Below are the code and all the weights of a small trained network. Each question names an input and a target symbol and asks about switching units off, where a switched-off unit gives its printed mean instead of its output.

import numpy as np


def w(rows, s, z=0):
    codes = np.array(rows[::2]) - 128.0
    scale = np.full(codes.shape[1], s)
    scale[-1] = z or s
    return codes * scale


def f(y):
    return np.maximum(y, 0)


def softmax(a):
    e = np.exp(a - a.max(-1, keepdims=True))
    return e / e.sum(-1, keepdims=True)


def log_softmax(a):
    a = a - a.max(-1, keepdims=True)
    return a - np.log(np.exp(a).sum(-1, keepdims=True))


def net(x, mask):
    ids = ['ΓΔΠΩαβεζθμξστφ'.index(c) for c in x.split()]
    T = len(ids)
    res = E[ids] + P[:T]
    u = 0
    for l in range(2):
        r = res
        for j in range(3):
            rows = slice(2 * j, 2 * j + 2)
            q, k, v = (r @ M[l][rows].T for M in (Q, K, V))
            z = softmax(np.where(np.tri(T) > 0, q @ k.T / 2**0.5, -1e9)) @ v
            o = O[l][rows]
            res = res + np.where(mask[u + j], z, o[:, -1]) @ o[:, :-1]
        u += 3
        y = f(res @ A[l][:, :-1].T + A[l][:, -1])
        res = res + np.where(mask[u : u + 12], y, B[l][:, -1]) @ B[l][:, :-1]
        u += 12
    return log_softmax(res[-1] @ U[:, :-1].T + U[:, -1])


Q, K, V, O, A, B = {}, {}, {}, {}, {}, {}
E = w([
[130,131,99,167,151],'Γ',
[135,145,131,165,142],'Δ',
[175,105,95,82,164],'Π',
[128,128,161,151,154],'Ω',
[100,147,127,170,142],'α',
[97,143,122,213,138],'β',
[148,108,34,174,157],'ε',
[100,172,112,149,141],'ζ',
[108,136,190,161,153],'θ',
[150,141,36,120,166],'μ',
[141,222,140,83,114],'ξ',
[62,138,184,230,131],'σ',
[162,134,156,26,193],'τ',
[85,185,217,183,3],'φ',
],0.014)
P = w([
[164,166,117,109,122],'0',
[113,129,91,98,140],'1',
[70,81,105,116,95],'2',
[173,116,135,158,101],'3',
[89,172,146,106,170],'4',
[41,100,112,122,88],'5',
[204,109,125,170,99],'6',
[66,174,139,102,202],'7',
[38,97,102,87,69],'8',
[219,107,132,200,91],'9',
[54,189,123,87,251],'10',
[33,103,98,38,30],'11',
[229,113,111,223,83],'12',
],0.021)
Q[0] = w([
[139,166,103,149,250],'L0H1',
[136,103,115,201,172],'L0H1',
[150,104,114,133,123],'L0H2',
[154,67,153,147,43],'L0H2',
[122,130,143,104,88],'L0H3',
[91,148,116,99,160],'L0H3',
],0.018)
K[0] = w([
[249,146,159,170,124],'L0H1',
[137,172,102,165,158],'L0H1',
[95,144,153,100,127],'L0H2',
[31,136,85,70,131],'L0H2',
[150,95,92,155,119],'L0H3',
[161,102,142,150,147],'L0H3',
],0.013)
V[0] = w([
[79,123,62,179,151],'L0H1',
[68,61,133,111,75],'L0H1',
[112,190,155,53,161],'L0H2',
[135,183,33,128,208],'L0H2',
[84,131,103,138,146],'L0H3',
[98,248,117,123,103],'L0H3',
],0.012)
O[0] = w([
[129,170,115,48,75,190],'L0H1',
[48,121,137,164,139,112],'L0H1',
[97,146,75,141,228,107],'L0H2',
[190,188,45,75,159,253],'L0H2',
[41,127,76,100,166,137],'L0H3',
[127,144,210,6,110,141],'L0H3',
],0.012,0.0047)
A[0] = w([
[125,141,82,111,102,145],'L0N1',
[143,152,160,107,74,61],'L0N2',
[167,140,169,180,223,156],'L0N3',
[173,42,116,77,45,231],'L0N4',
[195,183,117,166,56,82],'L0N5',
[94,57,93,125,84,79],'L0N6',
[108,161,85,78,142,168],'L0N7',
[180,173,134,57,45,86],'L0N8',
[71,109,98,71,213,134],'L0N9',
[165,135,88,148,114,45],'L0N10',
[131,98,57,211,83,254],'L0N11',
[53,12,168,137,164,209],'L0N12',
],0.011,0.0066)
B[0] = w([
[162,59,206,136,60,207],'L0N1',
[54,77,129,168,209,147],'L0N2',
[151,175,32,206,208,165],'L0N3',
[69,147,150,220,114,219],'L0N4',
[207,58,170,36,246,188],'L0N5',
[81,153,63,67,247,168],'L0N6',
[48,176,171,29,108,248],'L0N7',
[71,53,185,124,175,240],'L0N8',
[24,138,212,189,17,212],'L0N9',
[173,3,110,42,136,161],'L0N10',
[76,146,248,65,71,211],'L0N11',
[215,137,79,15,83,182],'L0N12',
],0.0058,0.013)
Q[1] = w([
[16,188,89,132,220],'L1H1',
[107,173,33,207,26],'L1H1',
[44,156,93,86,173],'L1H2',
[72,111,3,188,124],'L1H2',
[83,146,74,112,181],'L1H3',
[86,94,29,104,91],'L1H3',
],0.0059)
K[1] = w([
[104,146,104,152,136],'L1H1',
[54,163,118,74,177],'L1H1',
[150,166,127,97,192],'L1H2',
[104,156,128,115,169],'L1H2',
[96,172,11,114,191],'L1H3',
[153,150,105,46,153],'L1H3',
],0.011)
V[1] = w([
[222,155,163,95,163],'L1H1',
[137,43,32,183,49],'L1H1',
[163,2,49,144,170],'L1H2',
[204,143,207,103,228],'L1H2',
[48,135,123,201,120],'L1H3',
[214,163,149,238,118],'L1H3',
],0.0083)
O[1] = w([
[72,132,132,110,101,142],'L1H1',
[144,194,178,87,116,46],'L1H1',
[84,100,131,123,255,119],'L1H2',
[109,122,78,76,143,250],'L1H2',
[110,129,98,72,68,41],'L1H3',
[68,59,42,97,141,3],'L1H3',
],0.0085,0.02)
A[1] = w([
[80,139,89,90,54,74],'L1N1',
[159,141,63,179,161,38],'L1N2',
[62,145,52,188,65,80],'L1N3',
[245,160,144,204,125,182],'L1N4',
[158,73,126,78,79,83],'L1N5',
[135,129,173,105,114,159],'L1N6',
[125,168,159,150,49,146],'L1N7',
[129,74,66,60,180,197],'L1N8',
[146,121,173,139,163,57],'L1N9',
[68,132,155,100,119,63],'L1N10',
[155,186,56,241,155,97],'L1N11',
[61,104,140,205,70,254],'L1N12',
],0.011,0.0077)
B[1] = w([
[201,141,55,119,153,169],'L1N1',
[223,142,182,169,66,142],'L1N2',
[250,64,196,158,191,144],'L1N3',
[57,183,62,137,192,227],'L1N4',
[220,111,183,191,232,168],'L1N5',
[190,180,53,99,78,228],'L1N6',
[98,49,179,167,129,215],'L1N7',
[99,179,131,189,53,248],'L1N8',
[146,1,79,172,104,174],'L1N9',
[176,49,153,211,199,204],'L1N10',
[79,104,141,53,178,151],'L1N11',
[104,138,49,72,59,192],'L1N12',
],0.0075,0.014)
U = w([
[136,117,84,92,161,134],'Γ',
[57,65,137,143,165,101],'Δ',
[169,93,79,239,180,5],'Π',
[132,142,107,171,108,147],'Ω',
[100,128,128,85,107,229],'α',
[125,113,132,127,131,135],'β',
[147,46,179,191,212,2],'ε',
[126,181,201,162,128,94],'ζ',
[107,114,71,133,117,222],'θ',
[216,134,139,144,168,66],'μ',
[93,182,178,2,141,185],'ξ',
[117,103,142,119,126,187],'σ',
[105,205,59,57,172,227],'τ',
[114,79,142,154,103,114],'φ',
],0.0094,0.004)

Each question gives the input, a string of symbols that net reads in full, and the target symbol t.
The units are the heads (2 rows each of Q, K, V and O) and the neurons (one row each of A and B). Each row of codes is followed by its name. A weight is (code - 128) times the scale printed after its matrix; where a second scale follows, it is the last column's (O, A, B and U).
mask holds one flag per unit, layer by layer, with each layer's heads first. A switched-off unit (its flag False) gives its mean, the last column of its rows in O or B, instead of its output. The means were averaged over made-up inputs and are rounded, as every weight is.
A unit's drop is (log p(t) with every unit on - log p(t) with that unit switched off) / (log p(t) with every unit on - log p(t) with every unit switched off).
The circuit of an input: a set's keep is (log p(t) with only the set's units on - log p(t) with every unit switched off) / (log p(t) with every unit on - log p(t) with every unit switched off). Starting from the 12 units with the biggest drops (on a tie, the unit counted first), units are removed one at a time, each time the one whose removal leaves the highest keep (on an exact tie, the one counted first), for as long as the keep stays at least 0.8.
circuit, biggest first: the units of the circuit, biggest drop first
top k neurons: the k neurons with the biggest drops, biggest first
top k neurons in layer l: the k neurons of layer l with the biggest drops, biggest first
heads that matter: for each layer, one digit per head in row order, 1 if its drop is at least 0.15 and else 0, layers parted by /
input Π Π ξ μ μ Π τ ζ, target Π: heads that matter => 101 / 001
input ε θ μ Π ε Γ Ω Π Π Π ε Π Δ, target ε: circuit, biggest first => L0H1; L0N5; L0N8
input μ Π μ Π Π α α Π τ, target ζ: circuit, biggest first => L1H3; L0H2; L0N7; L0H1
input ε Π μ ξ Π ε θ μ ε Γ Π μ, target ε: top 3 neurons => L0N5; L0N9; L0N10
input Γ Δ Ω Δ Π θ τ Δ Ω τ ε, target Π: top neuron in layer 0 => L0N3
input Δ Π ε Π θ μ, target τ: circuit, biggest first => L0H1; L1N1
input τ Π μ, target Π: top 2 neurons => L1N3; L1N10
input Δ Π μ Δ, target μ: circuit, biggest first => L0H2; L0N5
input Δ Π ε Π μ ε ε μ, target ε: heads that matter => 110 / 010
input ζ μ Δ Π τ Π Π θ, target τ: top 2 neurons => L1N4; L0N9
input φ ζ Π Π Π Ω Π Π, target τ: top 2 neurons in layer 0 => L0N9; L0N3
input Π μ Π Π Π Π τ μ, target Π: circuit, biggest first => L0H1; L0N3
input θ θ Π Π ε Ω Δ Π Π μ μ, target ξ: circuit, biggest first => L1H1; L0N7
input ξ μ μ Π Π Γ Π Π Π ε μ α, target μ: circuit, biggest first => L1H2; L1N3; L0H3; L0N9
input Π ζ Π Π Π ε Π τ Ω, target Δ: top 2 neurons in layer 1 => L1N6; L1N10
input μ μ Δ Π β τ, target ζ: circuit, biggest first => L1H3; L0H2; L0N7
input Π Π ε ε, target ε: heads that matter => 110 / 011
input ξ φ τ Ω μ ξ Ω Π ζ, target μ: circuit, biggest first => L1H2; L1N3; L1N1; L0H3
input μ τ Π φ θ, target μ: top 3 neurons => L0N12; L1N5; L1N6
input μ Π μ Π Π Π Π Δ Γ Δ Π μ τ, target τ: heads that matter => 011 / 000
input Π μ ε μ Π φ μ μ τ, target Δ: circuit, biggest first => L0H1
input Π Π Γ, target Δ: heads that matter => 101 / 011
input Ω Δ Π Π β Δ μ σ Ω Δ Π β φ, target φ: top 2 neurons => L1N7; L1N12
